Below is a small trained network, with its code and all its weights. Each question gives an input and a target symbol and asks what happens when units are switched off, that is, made to give their printed mean instead of their output.

import numpy as np


def w(rows, s, z=0):
    codes = np.array(rows[::2]) - 128.0
    scale = np.full(codes.shape[1], s)
    scale[-1] = z or s
    return codes * scale


def softmax(a):
    e = np.exp(a - a.max(-1, keepdims=True))
    return e / e.sum(-1, keepdims=True)


def log_softmax(a):
    a = a - a.max(-1, keepdims=True)
    return a - np.log(np.exp(a).sum(-1, keepdims=True))


def net(x, mask):
    ids = ['ΓΛαδζηθξπψ'.index(c) for c in x.split()]
    T = len(ids)
    res = E[ids] + P[:T]
    u = 0
    for l in range(2):
        r = res
        for j in range(3):
            rows = slice(3 * j, 3 * j + 3)
            q, k, v = (r @ M[l][rows].T for M in (Q, K, V))
            z = softmax(np.where(np.tri(T) > 0, q @ k.T / 3**0.5, -1e9)) @ v
            o = O[l][rows]
            res = res + np.where(mask[u + j], z, o[:, -1]) @ o[:, :-1]
        u += 3
    return log_softmax(res[-1] @ U[:, :-1].T + U[:, -1])


Q, K, V, O = {}, {}, {}, {}
E = w([
[104,195,78,112],'Γ',
[128,157,148,123],'Λ',
[167,211,87,162],'α',
[151,115,191,193],'δ',
[118,120,113,139],'ζ',
[101,146,101,168],'η',
[90,149,130,131],'θ',
[124,111,155,185],'ξ',
[214,85,67,158],'π',
[3,253,233,136],'ψ',
],0.0045)
P = w([
[125,93,133,106],'0',
[205,177,163,133],'1',
[172,178,152,191],'2',
[146,174,129,207],'3',
[126,175,115,219],'4',
[115,181,99,237],'5',
[99,175,92,250],'6',
[102,170,94,253],'7',
[100,171,98,248],'8',
[110,170,109,235],'9',
[158,192,124,210],'10',
[174,189,159,170],'11',
[205,202,200,85],'12',
],0.0047)
Q[0] = w([
[125,252,175,220],'L0H0',
[229,211,89,183],'L0H0',
[186,164,111,157],'L0H0',
[160,97,143,59],'L0H1',
[121,101,158,75],'L0H1',
[242,135,69,107],'L0H1',
[150,174,108,172],'L0H2',
[122,81,134,117],'L0H2',
[127,146,113,147],'L0H2',
],0.018)
K[0] = w([
[23,6,140,26],'L0H0',
[105,123,232,61],'L0H0',
[115,115,171,94],'L0H0',
[70,158,121,178],'L0H1',
[65,130,124,135],'L0H1',
[183,193,116,224],'L0H1',
[105,102,76,99],'L0H2',
[166,145,143,146],'L0H2',
[116,127,101,118],'L0H2',
],0.018)
V[0] = w([
[157,145,131,128],'L0H0',
[109,74,154,82],'L0H0',
[99,149,101,154],'L0H0',
[141,134,130,121],'L0H1',
[164,158,155,98],'L0H1',
[166,161,160,92],'L0H1',
[160,128,168,184],'L0H2',
[176,92,176,2],'L0H2',
[155,122,156,135],'L0H2',
],0.017)
O[0] = w([
[136,116,109,154,137],'L0H0',
[62,69,208,132,89],'L0H0',
[142,178,96,86,142],'L0H0',
[143,140,127,134,133],'L0H1',
[138,188,112,186,134],'L0H1',
[134,198,108,195,130],'L0H1',
[196,115,197,175,179],'L0H2',
[7,89,38,255,3],'L0H2',
[141,115,144,173,134],'L0H2',
],0.0095,0.006)
Q[1] = w([
[26,111,164,70],'L1H0',
[255,118,87,145],'L1H0',
[184,121,86,79],'L1H0',
[104,153,147,134],'L1H1',
[111,129,83,129],'L1H1',
[80,95,125,84],'L1H1',
[135,24,140,123],'L1H2',
[138,96,134,178],'L1H2',
[98,120,123,132],'L1H2',
],0.036)
K[1] = w([
[28,211,152,155],'L1H0',
[228,112,121,90],'L1H0',
[180,183,178,92],'L1H0',
[134,104,121,167],'L1H1',
[185,146,174,116],'L1H1',
[174,191,94,152],'L1H1',
[109,122,3,180],'L1H2',
[79,115,93,146],'L1H2',
[127,61,143,135],'L1H2',
],0.025)
V[1] = w([
[168,96,124,208],'L1H0',
[149,92,219,142],'L1H0',
[34,224,246,116],'L1H0',
[80,216,48,252],'L1H1',
[61,126,13,23],'L1H1',
[196,6,32,185],'L1H1',
[15,134,240,153],'L1H2',
[110,202,131,111],'L1H2',
[101,144,153,85],'L1H2',
],0.016)
O[1] = w([
[138,102,187,98,168],'L1H0',
[186,172,118,104,216],'L1H0',
[128,254,103,200,45],'L1H0',
[197,104,75,19,116],'L1H1',
[20,104,46,98,132],'L1H1',
[173,37,50,206,148],'L1H1',
[218,191,45,85,3],'L1H2',
[137,93,74,97,217],'L1H2',
[146,124,81,132,147],'L1H2',
],0.017,0.0076)
U = w([
[147,220,171,80,32],'Γ',
[111,178,77,142,121],'Λ',
[106,173,84,183,195],'α',
[165,52,30,246,99],'δ',
[2,119,21,53,2],'ζ',
[121,42,235,70,214],'η',
[249,177,16,29,153],'θ',
[196,181,168,188,9],'ξ',
[104,195,158,241,181],'π',
[28,175,154,242,214],'ψ',
],0.0025,0.0021)

Each question gives the input, a string of symbols that net reads in full, and the target symbol t.
The units are the heads (3 rows each of Q, K, V and O). Each row of codes is followed by its name. A weight is (code - 128) times the scale printed after its matrix; where a second scale follows, it is the last column's (O and U).
mask holds one flag per head, layer by layer. A switched-off head (its flag False) gives its mean, the last column of its rows in O, instead of its output. The means were averaged over made-up inputs and are rounded, as every weight is.
A unit's drop is (log p(t) with every unit on - log p(t) with that unit switched off) / (log p(t) with every unit on - log p(t) with every unit switched off).
The circuit of an input: a set's keep is (log p(t) with only the set's units on - log p(t) with every unit switched off) / (log p(t) with every unit on - log p(t) with every unit switched off). Starting from all 6 units, units are removed one at a time, each time the one whose removal leaves the highest keep (on an exact tie, the one counted first), for as long as the keep stays at least 0.8.
units of the circuit, in order: the units of the circuit, biggest drop first
most important unit: the unit with the biggest drop
which heads matter: for each layer, one digit per head in row order, 1 if its drop is at least 0.15 and else 0, layers parted by /
drop when u is switched off: that unit's drop, to one decimal
input Γ α π π α π ψ ξ π, target θ: units of the circuit, in order => L0H2, L1H2
input π ψ Γ, target θ: most important unit => L0H2
input Γ π α α Λ π ζ δ ψ π Λ, target ζ: units of the circuit, in order => L0H2, L1H1
input ψ π α π Γ π Γ ζ θ, target Γ: which heads matter => 100 / 110
input Λ α η π Γ π α ζ ζ, target θ: units of the circuit, in order => L0H2, L1H1
input δ π π π Λ ψ π α δ ξ, target ξ: units of the circuit, in order => L1H1, L0H2, L1H0
input α π ψ π, target θ: which heads matter => 011 / 011
input π ψ ξ, target δ: which heads matter => 011 / 010
input δ π α α π π π η Λ Λ Γ Γ δ, target ξ: units of the circuit, in order => L1H1, L1H0, L0H2
input π Λ π θ α π π δ π π ψ Γ, target θ: which heads matter => 001 / 001
input δ π ψ Γ π π α Γ θ Γ α, target ξ: which heads matter => 100 / 110
input α δ ξ Λ π ξ π, target η: which heads matter => 101 / 101
input π δ π π π α, target δ: units of the circuit, in order => L0H2, L1H1
input π α π ζ ζ Λ Γ ξ η, target δ: which heads matter => 001 / 010
input α ψ α Γ π π Γ Γ, target η: most important unit => L0H2
input α Γ Γ ξ Λ Λ Γ π Λ η, target η: which heads matter => 100 / 101
input π π δ, target δ: which heads matter => 011 / 010
input ψ α Γ α θ ξ π π π η ψ, target Γ: units of the circuit, in order => L1H1, L0H2
input ψ π θ, target θ: which heads matter => 111 / 001
input π α α α ψ η, target θ: which heads matter => 001 / 001
input η π π, target ψ: units of the circuit, in order => L1H1
input Λ Γ ψ δ π π ξ Λ, target θ: which heads matter => 011 / 010
input ψ Γ δ, target Γ: drop when L1H1 is switched off => 0.9
input π ζ Λ π ζ ζ α π π Γ, target δ: drop when L1H0 is switched off => -0.1
